data =
[[127 127 142 139 134 135]
 [124 129 150 147 139 141]
 [126 126 147 144 135 137]
 [126 128 146 143 136 138]
 [126 128 147 142 138 138]
 [126 127 142 139 134 135]
 [145 126 106 108 120 114]
 [124 128 137 135 132 133]
 [127 125 145 142 134 136]
 [129 124 140 136 132 132]
 [148 127 110 111 124 117]
 [143 125 108 110 120 115]
 [126 126 147 143 136 138]
 [126 126 144 141 134 136]
 [125 128 148 144 138 139]
 [141 127 105 108 119 114]]
data[0,0]	127
data[:, 4]	[134, 139, 135, 136, 138, 134, 120, 132, 134, 132, 124, 120, 136, 134, 138, 119]
data[0,4]	134
data[14,3]	144
data[1,1]	129
data[3,2]	146
data[6]	[145, 126, 106, 108, 120, 114]
data[7,2]	137
data[4]	[126, 128, 147, 142, 138, 138]
data[7,1]	128
data[1]	[124, 129, 150, 147, 139, 141]
data[:, 2]	[142, 150, 147, 146, 147, 142, 106, 137, 145, 140, 110, 108, 147, 144, 148, 105]
data[13,5]	136
data[8,5]	136
data[5,3]	139
data[3,0]	126
data[12,0]	126
data[2,3]	144
data[0,5]	135
data[15,4]	119
data[:, 1]	[127, 129, 126, 128, 128, 127, 126, 128, 125, 124, 127, 125, 126, 126, 128, 127]
data[5,2]	142
data[4,3]	142
data[7,5]	133
data[2]	[126, 126, 147, 144, 135, 137]
data[10,1]	127
data[0,2]	142
data[12]	[126, 126, 147, 143, 136, 138]
data[8]	[127, 125, 145, 142, 134, 136]
data[2,2]	147
data[3,4]	136

x =
[[127 134 152 125 117 147 132 134 140 120 132 131 137 123 123]
 [127 148 117 139 113 116 134 123 129 120 138 131 114 136 140]
 [127 148 116 140 114 118 135 124 130 120 136 131 115 135 140]
 [126 134 154 125 117 147 135 134 140 119 134 131 136 123 123]
 [128 113 149 130 132 133 119 129 146 127 137 131 142 120 115]
 [146 118 131 139 134 127 127 112 148 122 133 131 139 122 119]
 [119 112 137 131 123 123 113 137 151 135 141 116 132 119 136]
 [117 138 136 114 128 138 132 136 104 128 118 140 124 136 115]
 [128 114 151 130 132 133 119 131 146 126 137 132 142 120 115]
 [109 121 130 134 126 108 111 138 131 132 146 130 122 131 128]
 [137 120 119 139 127 118 123 119 151 128 137 116 131 119 139]]
x[0, 0] => 127
x[2, 1] => 148
x[:, 0] => [127, 127, 127, 126, 128, 146, 119, 117, 128, 109, 137]
x[7, 7] => 136
x[3, 8] => 140
x[:, 2] => [152, 117, 116, 154, 149, 131, 137, 136, 151, 130, 119]
x[:, 5] => [147, 116, 118, 147, 133, 127, 123, 138, 133, 108, 118]
x[8, 9] => 126
x[10, 4] => 127
x[10, 8] => 151
x[0, 2] => 152
x[7, 13] => 136
x[2, 7] => 124
x[1, 13] => 136
x[4, 9] => 127
x[2, 13] => 135
x[6, 10] => 141
x[3] => [126, 134, 154, 125, 117, 147, 135, 134, 140, 119, 134, 131, 136, 123, 123]
x[2, 12] => 115
x[5, 10] => 133
x[5] => [146, 118, 131, 139, 134, 127, 127, 112, 148, 122, 133, 131, 139, 122, 119]
x[9, 13] => 131
x[4, 13] => 120
x[6, 13] => 119
x[4] => [128, 113, 149, 130, 132, 133, 119, 129, 146, 127, 137, 131, 142, 120, 115]
x[4, 4] => 132
x[1] => [127, 148, 117, 139, 113, 116, 134, 123, 129, 120, 138, 131, 114, 136, 140]
x[9, 12] => 122
x[6, 7] => 137
x[:, 10] => [132, 138, 136, 134, 137, 133, 141, 118, 137, 146, 137]
x[1, 2] => 117
x[4, 0] => 128
x[:, 13] => [123, 136, 135, 123, 120, 122, 119, 136, 120, 131, 119]
x[:, 8] => [140, 129, 130, 140, 146, 148, 151, 104, 146, 131, 151]

X = [135 132 129 103 105 136 134]
X[0]: 135
X[3]: 103

grid = [124 126 121 121 128 118 125 126 104 125 114 129 130 120 112]
grid[0]	124
grid[7]	126
grid[11]	129
grid[4]	128
grid[2]	121

m = [116 125 141 139 147 125 149 139 137 106 110 133 133 125]
m[0] -> 116
m[7] -> 139
m[4] -> 147
